Below are the code and all the weights of a small trained network. Each question names an input and a target symbol and asks about switching units off, where a switched-off unit gives its printed mean instead of its output.

import numpy as np


def w(rows, s, z=0):
    codes = np.array(rows[::2]) - 128.0
    scale = np.full(codes.shape[1], s)
    scale[-1] = z or s
    return codes * scale


def f(y):
    return np.maximum(y, 0)


def softmax(a):
    e = np.exp(a - a.max(-1, keepdims=True))
    return e / e.sum(-1, keepdims=True)


def log_softmax(a):
    a = a - a.max(-1, keepdims=True)
    return a - np.log(np.exp(a).sum(-1, keepdims=True))


def net(x, mask):
    ids = ['γεστψω'.index(c) for c in x.split()]
    T = len(ids)
    res = E[ids] + P[:T]
    r = res
    for j in range(2):
        rows = slice(4 * j, 4 * j + 4)
        q, k, v = (r @ M[0][rows].T for M in (Q, K, V))
        z = softmax(np.where(np.tri(T) > 0, q @ k.T / 4**0.5, -1e9)) @ v
        o = O[0][rows]
        res = res + np.where(mask[j], z, o[:, -1]) @ o[:, :-1]
    y = f(res @ A[0][:, :-1].T + A[0][:, -1])
    res = res + np.where(mask[2:14], y, B[0][:, -1]) @ B[0][:, :-1]
    return log_softmax(res[-1] @ U[:, :-1].T + U[:, -1])


Q, K, V, O, A, B = {}, {}, {}, {}, {}, {}
E = w([
[141,74,43,2,158],'γ',
[91,11,106,116,118],'ε',
[25,160,54,58,219],'σ',
[227,170,49,112,225],'τ',
[187,117,135,211,174],'ψ',
[138,95,156,69,213],'ω',
],0.015)
P = w([
[206,88,249,255,182],'0',
[109,147,121,165,66],'1',
[127,150,116,162,72],'2',
[133,155,105,166,90],'3',
[126,164,92,160,121],'4',
[131,150,81,165,128],'5',
[117,153,60,158,150],'6',
[112,166,48,165,154],'7',
],0.009)
Q[0] = w([
[183,3,133,162,216],'h0',
[176,5,231,146,176],'h0',
[12,135,145,52,89],'h0',
[140,53,57,181,87],'h0',
[189,42,54,132,175],'h1',
[136,96,36,159,199],'h1',
[112,104,148,120,121],'h1',
[138,131,156,122,102],'h1',
],0.016)
K[0] = w([
[95,129,212,121,100],'h0',
[128,91,252,164,135],'h0',
[132,81,138,115,203],'h0',
[73,106,108,181,124],'h0',
[131,99,148,143,202],'h1',
[161,69,140,136,181],'h1',
[130,134,136,132,128],'h1',
[110,160,114,124,103],'h1',
],0.027)
V[0] = w([
[67,130,204,124,103],'h0',
[156,126,167,100,109],'h0',
[156,104,88,101,145],'h0',
[101,135,115,234,82],'h0',
[158,57,106,40,105],'h1',
[96,146,10,192,113],'h1',
[111,41,129,146,46],'h1',
[32,168,153,15,168],'h1',
],0.011)
O[0] = w([
[51,152,120,117,111,83],'h0',
[141,183,92,93,146,69],'h0',
[182,126,131,130,104,163],'h0',
[83,131,183,127,198,98],'h0',
[123,93,222,63,138,88],'h1',
[212,219,43,123,184,35],'h1',
[237,139,213,83,77,97],'h1',
[126,2,83,160,238,1],'h1',
],0.0085)
A[0] = w([
[178,68,53,65,74,21],'n0',
[138,77,129,77,144,90],'n1',
[219,66,120,184,108,165],'n2',
[65,220,164,139,103,17],'n3',
[162,207,186,146,38,3],'n4',
[181,125,197,105,104,25],'n5',
[138,157,181,237,170,41],'n6',
[124,69,134,27,82,149],'n7',
[25,163,150,160,162,123],'n8',
[151,47,152,68,142,229],'n9',
[164,147,226,134,133,138],'n10',
[105,59,159,254,32,197],'n11',
],0.0095,0.0048)
B[0] = w([
[37,179,132,168,135,144],'n0',
[138,147,153,165,115,145],'n1',
[110,194,112,87,156,155],'n2',
[159,61,184,140,75,209],'n3',
[100,63,78,124,203,247],'n4',
[84,212,59,144,128,173],'n5',
[169,110,109,199,92,149],'n6',
[100,50,101,176,105,192],'n7',
[222,60,128,104,103,201],'n8',
[157,126,195,116,197,184],'n9',
[84,139,170,181,87,186],'n10',
[142,191,89,4,98,217],'n11',
],0.017,0.014)
U = w([
[80,108,92,147,72,66],'γ',
[143,111,100,42,101,135],'ε',
[166,10,55,128,96,3],'σ',
[211,108,33,112,197,155],'τ',
[222,173,63,170,1,183],'ψ',
[189,97,196,118,149,240],'ω',
],0.0045,0.0036)

Each question gives the input, a string of symbols that net reads in full, and the target symbol t.
The units are the heads (4 rows each of Q, K, V and O) and the neurons (one row each of A and B). Each row of codes is followed by its name. A weight is (code - 128) times the scale printed after its matrix; where a second scale follows, it is the last column's (O, A, B and U).
mask holds one flag per unit, heads first, then neurons. A switched-off unit (its flag False) gives its mean, the last column of its rows in O or B, instead of its output. The means were averaged over made-up inputs and are rounded, as every weight is.
A unit's drop is (log p(t) with every unit on - log p(t) with that unit switched off) / (log p(t) with every unit on - log p(t) with every unit switched off).
The circuit of an input: a set's keep is (log p(t) with only the set's units on - log p(t) with every unit switched off) / (log p(t) with every unit on - log p(t) with every unit switched off). Starting from the 12 units with the biggest drops (on a tie, the unit counted first), units are removed one at a time, each time the one whose removal leaves the highest keep (on an exact tie, the one counted first), for as long as the keep stays at least 0.8.
units of the circuit, in order: the units of the circuit, biggest drop first
most important unit: the unit with the biggest drop
k most important neurons: the k neurons with the biggest drops, biggest first
heads that matter: for each layer, one digit per head in row order, 1 if its drop is at least 0.15 and else 0, layers parted by /
drop when u is switched off: that unit's drop, to one decimal
input ε τ ψ γ σ, target γ: most important unit -> h1
input ψ ψ ε ψ σ ω ω γ, target γ: 2 most important neurons -> n0; n8
input ε ε σ σ σ ε, target γ: 4 most important neurons -> n10; n5; n8; n7
input τ ψ σ ω, target ψ: 3 most important neurons -> n4; n9; n7
input ε ε ε σ ψ ω σ ε, target γ: units of the circuit, in order -> h1; n8; n5; n7
input γ τ σ τ σ ε σ ω, target ω: units of the circuit, in order -> h1; n9
input σ ω ε, target ε: heads that matter -> 00
input σ τ ω σ ε ε, target τ: units of the circuit, in order -> h1; n3
input ε ε σ σ ω ψ ω τ, target γ: 2 most important neurons -> n10; n8
input γ ω γ τ σ, target ω: 3 most important neurons -> n9; n4; n11
input ω ε σ ε ω ε, target ε: units of the circuit, in order -> n11; h1
input γ ω σ, target ω: 2 most important neurons -> n4; n9
input σ σ τ σ, target τ: 3 most important neurons -> n3; n10; n7
input ε σ ψ ω γ ω σ ω, target γ: 4 most important neurons -> n5; n10; n8; n7
input σ ω ω ε σ σ γ, target τ: 2 most important neurons -> n10; n3
input τ ψ σ ψ σ ε ψ, target ψ: most important unit -> n4
input ω σ ω ψ, target ε: drop when n11 is switched off -> 1.5
input γ ε σ σ σ σ σ τ, target ω: drop when n11 is switched off -> 0.2
input ω ψ γ σ ε τ, target ε: drop when n4 is switched off -> 0.2
input σ ω ω, target τ: drop when h0 is switched off -> 0.1
input τ ε σ ε ψ, target ψ: most important unit -> n6
